Here is a tiny trained network, its code and every weight. The questions are about switching its units off for an input and a class, where a switched-off unit gives its printed mean instead of its output.

import numpy as np


def w(rows, s, z=0):
    codes = np.array(rows[::2]) - 128.0
    scale = np.full(codes.shape[1], s)
    scale[-1] = z or s
    return codes * scale


def norm(h):
    return h / np.sqrt((h * h).mean(-1, keepdims=True) + 1e-5)


def f(y):
    return y / 2 * (1 + np.tanh(0.7978845608 * (y + 0.044715 * y**3)))


def log_softmax(a):
    a = a - a.max(-1, keepdims=True)
    return a - np.log(np.exp(a).sum(-1, keepdims=True))


def net(x, mask):
    res = np.array(x, float).reshape(1, 6) / 4 @ E
    u = 0
    for l in range(3):
        y = f(norm(res) @ A[l][:, :-1].T + A[l][:, -1])
        res = res + np.where(mask[u : u + 7], y, B[l][:, -1]) @ B[l][:, :-1]
        u += 7
    return log_softmax(norm(res)[-1] @ U[:, :-1].T + U[:, -1])


A, B = {}, {}
E = w([
[79,97,123,115,144,145,246],'x0',
[129,129,125,128,132,120,128],'x1',
[127,127,126,129,123,130,128],'x2',
[171,87,84,140,190,169,139],'x3',
[130,126,134,125,128,128,127],'x4',
[103,103,71,101,140,145,54],'x5',
],0.013)
A[0] = w([
[167,61,112,116,227,133,147,125],'L0N0',
[220,141,156,182,123,100,132,80],'L0N1',
[207,157,149,192,112,182,139,150],'L0N2',
[158,217,163,145,74,123,57,93],'L0N3',
[244,126,137,200,165,184,76,2],'L0N4',
[136,126,140,150,114,163,195,198],'L0N5',
[64,107,77,43,97,140,118,162],'L0N6',
],0.011,0.0043)
B[0] = w([
[113,71,137,147,96,227,143,251],'L0N0',
[37,61,185,151,225,141,173,188],'L0N1',
[40,66,153,248,202,66,185,200],'L0N2',
[175,223,104,117,200,247,189,255],'L0N3',
[72,47,114,140,116,2,93,221],'L0N4',
[117,213,153,122,73,84,124,241],'L0N5',
[63,116,82,130,187,7,126,231],'L0N6',
],0.0091,0.0064)
A[1] = w([
[213,175,86,58,144,162,126,58],'L1N0',
[192,93,10,99,151,47,142,64],'L1N1',
[151,186,227,220,129,205,254,52],'L1N2',
[68,114,47,149,51,48,85,76],'L1N3',
[107,47,78,158,158,247,240,56],'L1N4',
[225,15,83,112,168,155,10,6],'L1N5',
[167,70,114,219,102,166,48,70],'L1N6',
],0.008,0.0016)
B[1] = w([
[76,71,84,112,170,147,82,146],'L1N0',
[167,154,137,137,121,189,83,153],'L1N1',
[237,118,167,199,112,162,149,255],'L1N2',
[160,107,156,177,135,189,139,175],'L1N3',
[157,232,112,59,169,170,70,238],'L1N4',
[153,88,137,120,3,107,140,168],'L1N5',
[165,122,154,163,91,70,172,143],'L1N6',
],0.011,0.0079)
A[2] = w([
[166,128,151,189,26,38,168,31],'L2N0',
[10,96,74,173,141,106,168,143],'L2N1',
[239,133,68,134,95,175,180,36],'L2N2',
[159,181,199,88,30,16,171,67],'L2N3',
[121,198,42,42,147,152,2,52],'L2N4',
[155,190,161,130,108,145,43,1],'L2N5',
[19,145,10,14,113,94,112,133],'L2N6',
],0.0096,0.0067)
B[2] = w([
[137,169,64,50,49,100,106,176],'L2N0',
[124,65,197,158,164,47,106,225],'L2N1',
[103,134,209,188,214,66,75,180],'L2N2',
[66,121,120,77,48,74,114,182],'L2N3',
[103,156,18,10,108,205,180,255],'L2N4',
[93,99,184,113,218,62,213,130],'L2N5',
[57,92,142,157,239,144,112,245],'L2N6',
],0.011,0.0066)
U = w([
[212,211,205,229,195,212,215,185],'0',
[25,33,185,217,237,45,143,213],'1',
[40,171,33,26,185,241,147,163],'2',
[189,2,73,170,34,139,35,56],'3',
[69,187,199,92,15,30,235,1],'4',
],0.013,0.0061)

Each question gives the input, the list of numbers given to net, and the class t.
The units are the neurons (one row each of A and B). Each row of codes is followed by its name. A weight is (code - 128) times the scale printed after its matrix; where a second scale follows, it is the last column's (A, B and U).
mask holds one flag per neuron, layer by layer. A switched-off neuron (its flag False) gives its mean, the last column of its row in B, instead of its output. The means were averaged over made-up inputs and are rounded, as every weight is.
A unit's drop is (log p(t) with every unit on - log p(t) with that unit switched off) / (log p(t) with every unit on - log p(t) with every unit switched off).
The circuit of an input: a set's keep is (log p(t) with only the set's units on - log p(t) with every unit switched off) / (log p(t) with every unit on - log p(t) with every unit switched off). Starting from the 12 units with the biggest drops (on a tie, the unit counted first), units are removed one at a time, each time the one whose removal leaves the highest keep (on an exact tie, the one counted first), for as long as the keep stays at least 0.8.
circuit, biggest first: the units of the circuit, biggest drop first
unit that matters most: the unit with the biggest drop
k most important neurons: the k neurons with the biggest drops, biggest first
top k neurons in layer l: the k neurons of layer l with the biggest drops, biggest first
drop when u is switched off: that unit's drop, to one decimal
input [-7,-6,-6,8,6,2], class 3: circuit, biggest first	(L1N5)
input [-7,0,-5,3,7,1], class 3: 3 most important neurons	(L0N4; L1N5; L0N6)
input [3,8,2,2,6,0], class 0: 3 most important neurons	(L1N2; L0N4; L0N5)
input [1,2,-8,-1,4,-8], class 4: top 3 neurons in layer 0	(L0N3; L0N5; L0N0)
input [4,4,-2,5,-8,0], class 0: circuit, biggest first	(L1N2; L0N4)
input [-5,-1,0,-1,-4,0], class 0: 2 most important neurons	(L0N3; L0N6)
input [1,-7,3,-1,-4,-4], class 4: top 3 neurons in layer 0	(L0N3; L0N5; L0N0)
input [4,-6,-3,0,4,5], class 1: 2 most important neurons	(L0N6; L0N3)
input [-7,-7,5,0,-8,2], class 2: 3 most important neurons	(L1N2; L0N3; L0N0)
input [-1,5,6,-6,-3,0], class 0: 4 most important neurons	(L0N3; L1N2; L1N4; L0N4)
input [-1,-5,4,1,4,1], class 3: top 4 neurons in layer 0	(L0N4; L0N1; L0N5; L0N6)
input [5,7,3,0,-6,5], class 1: 3 most important neurons	(L0N6; L0N3; L2N1)
input [4,3,-3,-4,7,-8], class 4: 2 most important neurons	(L0N3; L2N3)
input [0,4,3,4,-5,-3], class 1: circuit, biggest first	(L0N4)
input [0,1,-1,8,-4,-2], class 1: 2 most important neurons	(L0N4; L0N3)
input [5,-5,-3,0,-1,0], class 4: top 2 neurons in layer 0	(L0N5; L0N3)
input [-5,-8,-2,-5,-2,2], class 2: 2 most important neurons	(L1N0; L0N2)
input [-2,-5,7,-7,6,0], class 0: 3 most important neurons	(L0N3; L1N2; L1N4)
input [-8,-8,3,3,4,-1], class 1: 2 most important neurons	(L0N2; L0N4)
input [0,4,2,-6,3,-3], class 0: 2 most important neurons	(L0N3; L1N2)
input [-3,-6,-7,5,-7,2], class 3: unit that matters most	L1N5
input [-4,0,6,6,4,-6], class 1: drop when L0N6 is switched off	0.0
input [-8,-5,-6,4,-2,-4], class 1: drop when L0N4 is switched off	1.3
input [-1,-2,1,-7,8,-4], class 0: drop when L0N3 is switched off	1.1
